Below is a small trained network, with its code and all its weights. Each question gives an input and a target symbol and asks what happens when units are switched off, that is, made to give their printed mean instead of their output.

import numpy as np


def w(rows, s, z=0):
    codes = np.array(rows[::2]) - 128.0
    scale = np.full(codes.shape[1], s)
    scale[-1] = z or s
    return codes * scale


def norm(h):
    return h / np.sqrt((h * h).mean(-1, keepdims=True) + 1e-5)


def f(y):
    return np.maximum(y, 0)


def softmax(a):
    e = np.exp(a - a.max(-1, keepdims=True))
    return e / e.sum(-1, keepdims=True)


def log_softmax(a):
    a = a - a.max(-1, keepdims=True)
    return a - np.log(np.exp(a).sum(-1, keepdims=True))


def net(x, mask):
    ids = ['ΔΞΦΩβεζηθλμσψ'.index(c) for c in x.split()]
    T = len(ids)
    res = E[ids] + P[:T]
    u = 0
    for l in range(2):
        r = norm(res)
        for j in range(3):
            rows = slice(3 * j, 3 * j + 3)
            q, k, v = (r @ M[l][rows].T for M in (Q, K, V))
            z = softmax(np.where(np.tri(T) > 0, q @ k.T / 3**0.5, -1e9)) @ v
            o = O[l][rows]
            res = res + np.where(mask[u + j], z, o[:, -1]) @ o[:, :-1]
        u += 3
        y = f(norm(res) @ A[l][:, :-1].T + A[l][:, -1])
        res = res + np.where(mask[u : u + 4], y, B[l][:, -1]) @ B[l][:, :-1]
        u += 4
    return log_softmax(norm(res)[-1] @ U[:, :-1].T + U[:, -1])


Q, K, V, O, A, B = {}, {}, {}, {}, {}, {}
E = w([
[106,139,89],'Δ',
[57,116,190],'Ξ',
[98,112,84],'Φ',
[84,203,248],'Ω',
[91,125,48],'β',
[117,115,37],'ε',
[98,161,85],'ζ',
[104,179,138],'η',
[92,65,102],'θ',
[134,70,39],'λ',
[91,195,179],'μ',
[146,121,122],'σ',
[60,65,24],'ψ',
],0.012)
P = w([
[162,33,48],'0',
[129,204,105],'1',
[99,124,111],'2',
[123,10,165],'3',
[145,209,91],'4',
[84,130,109],'5',
[145,20,200],'6',
[131,214,77],'7',
[73,132,103],'8',
[167,20,210],'9',
[120,215,73],'10',
],0.012)
Q[0] = w([
[130,171,139],'L0H1',
[143,178,123],'L0H1',
[118,250,80],'L0H1',
[46,70,120],'L0H2',
[131,34,204],'L0H2',
[94,163,89],'L0H2',
[161,126,107],'L0H3',
[143,69,155],'L0H3',
[134,118,58],'L0H3',
],0.013)
K[0] = w([
[175,130,136],'L0H1',
[222,79,144],'L0H1',
[195,46,229],'L0H1',
[91,50,137],'L0H2',
[13,104,137],'L0H2',
[213,120,143],'L0H2',
[88,141,153],'L0H3',
[186,129,249],'L0H3',
[99,163,117],'L0H3',
],0.011)
V[0] = w([
[61,162,100],'L0H1',
[240,104,159],'L0H1',
[74,183,88],'L0H1',
[225,44,154],'L0H2',
[253,113,141],'L0H2',
[95,117,61],'L0H2',
[160,93,113],'L0H3',
[72,94,83],'L0H3',
[116,191,109],'L0H3',
],0.0063)
O[0] = w([
[2,151,101,160],'L0H1',
[249,165,169,51],'L0H1',
[55,93,107,137],'L0H1',
[174,167,44,74],'L0H2',
[214,128,136,37],'L0H2',
[135,140,162,237],'L0H2',
[207,87,173,144],'L0H3',
[225,186,105,253],'L0H3',
[74,164,93,124],'L0H3',
],0.0043,0.0025)
A[0] = w([
[79,161,111,119],'L0N1',
[108,203,109,242],'L0N2',
[114,164,79,2],'L0N3',
[252,134,174,149],'L0N4',
],0.011,0.0053)
B[0] = w([
[171,239,120,174],'L0N1',
[185,233,198,253],'L0N2',
[42,178,76,140],'L0N3',
[230,56,2,164],'L0N4',
],0.0076,0.0077)
Q[1] = w([
[102,238,114],'L1H1',
[197,108,78],'L1H1',
[65,248,169],'L1H1',
[195,223,180],'L1H2',
[54,177,127],'L1H2',
[85,206,78],'L1H2',
[140,192,247],'L1H3',
[164,247,183],'L1H3',
[99,67,79],'L1H3',
],0.011)
K[1] = w([
[108,188,119],'L1H1',
[206,99,162],'L1H1',
[68,230,161],'L1H1',
[44,159,113],'L1H2',
[187,246,118],'L1H2',
[156,149,65],'L1H2',
[216,193,114],'L1H3',
[209,242,133],'L1H3',
[61,104,120],'L1H3',
],0.013)
V[1] = w([
[106,76,169],'L1H1',
[83,66,159],'L1H1',
[143,163,170],'L1H1',
[206,123,254],'L1H2',
[135,162,135],'L1H2',
[137,67,247],'L1H2',
[42,39,92],'L1H3',
[131,128,145],'L1H3',
[45,143,147],'L1H3',
],0.0073)
O[1] = w([
[80,158,140,53],'L1H1',
[32,195,100,39],'L1H1',
[160,71,141,162],'L1H1',
[212,115,227,103],'L1H2',
[131,82,127,163],'L1H2',
[183,216,223,23],'L1H2',
[197,129,254,2],'L1H3',
[128,128,116,127],'L1H3',
[176,120,152,97],'L1H3',
],0.0064,0.0038)
A[1] = w([
[134,118,27,124],'L1N1',
[14,22,89,123],'L1N2',
[18,71,201,4],'L1N3',
[127,2,105,146],'L1N4',
],0.0073,0.0028)
B[1] = w([
[51,131,246,254],'L1N1',
[254,161,134,241],'L1N2',
[172,26,46,220],'L1N3',
[122,76,226,213],'L1N4',
],0.009,0.0039)
U = w([
[181,16,74,175],'Δ',
[63,203,227,34],'Ξ',
[115,101,177,224],'Φ',
[124,144,213,159],'Ω',
[17,169,179,122],'β',
[83,144,111,94],'ε',
[108,143,115,68],'ζ',
[152,196,166,73],'η',
[99,165,129,93],'θ',
[123,130,65,83],'λ',
[132,174,143,67],'μ',
[253,176,65,108],'σ',
[80,121,125,255],'ψ',
],0.016,0.0071)

Each question gives the input, a string of symbols that net reads in full, and the target symbol t.
The units are the heads (3 rows each of Q, K, V and O) and the neurons (one row each of A and B). Each row of codes is followed by its name. A weight is (code - 128) times the scale printed after its matrix; where a second scale follows, it is the last column's (O, A, B and U).
mask holds one flag per unit, layer by layer, with each layer's heads first. A switched-off unit (its flag False) gives its mean, the last column of its rows in O or B, instead of its output. The means were averaged over made-up inputs and are rounded, as every weight is.
A unit's drop is (log p(t) with every unit on - log p(t) with that unit switched off) / (log p(t) with every unit on - log p(t) with every unit switched off).
The circuit of an input: a set's keep is (log p(t) with only the set's units on - log p(t) with every unit switched off) / (log p(t) with every unit on - log p(t) with every unit switched off). Starting from the 12 units with the biggest drops (on a tie, the unit counted first), units are removed one at a time, each time the one whose removal leaves the highest keep (on an exact tie, the one counted first), for as long as the keep stays at least 0.8.
units of the circuit, in order: the units of the circuit, biggest drop first
k most important neurons: the k neurons with the biggest drops, biggest first
which heads matter: for each layer, one digit per head in row order, 1 if its drop is at least 0.15 and else 0, layers parted by /
drop when u is switched off: that unit's drop, to one decimal
input σ ζ Ξ, target ψ: which heads matter : 110 / 101
input ε σ σ Ω ζ σ Δ η η, target σ: 2 most important neurons : L0N2, L1N1
input Ξ η σ, target β: units of the circuit, in order : L1N1, L1H3
input η ε Ξ σ σ σ ψ Ξ σ Δ Ω, target σ: units of the circuit, in order : L0H1, L0N4
input σ Ξ λ Ω Ω Ξ η, target Δ: 2 most important neurons : L1N3, L1N1
input Ξ σ Ω σ Ξ, target σ: units of the circuit, in order : L1N1
input Ξ β λ, target Φ: which heads matter : 100 / 001
input Φ σ Ω Ξ Δ ψ, target Ω: 2 most important neurons : L0N1, L1N4
input ψ σ ε η Ξ μ θ σ σ Ω, target Δ: which heads matter : 100 / 001
input σ Ω σ ζ Ω, target σ: units of the circuit, in order : L0H1, L0N4, L1N1
input η Φ Ω μ σ σ Ξ, target Δ: which heads matter : 100 / 000
input σ Φ ψ, target Φ: which heads matter : 000 / 001
input σ ψ θ σ η Δ σ μ, target σ: 2 most important neurons : L0N4, L0N2
input σ μ Δ σ λ Φ σ Ξ η, target σ: units of the circuit, in order : L0H1
input σ σ Φ η Φ Ω σ Ξ, target σ: which heads matter : 110 / 000
input ε β σ, target β: 2 most important neurons : L1N1, L0N1
input ψ Ξ σ Ξ Φ Δ σ σ σ σ μ, target σ: which heads matter : 100 / 000
input σ Δ ζ Ω, target Δ: which heads matter : 000 / 000
input Ξ σ η σ ε Ω Ξ η σ μ, target Δ: which heads matter : 100 / 000
input Ω Ω Ξ σ σ λ, target Φ: which heads matter : 000 / 001
input ψ σ σ λ Φ Ξ η, target Δ: 3 most important neurons : L1N3, L1N1, L1N2
input λ η Δ Δ Ω ψ, target Ω: most important neuron : L0N1
input Δ ζ Φ μ, target Δ: drop when L1H2 is switched off : 0.0
input β Ξ Ξ, target ψ: drop when L1N3 is switched off : 0.7
input σ β λ Ξ, target Δ: drop when L1H3 is switched off : -0.3
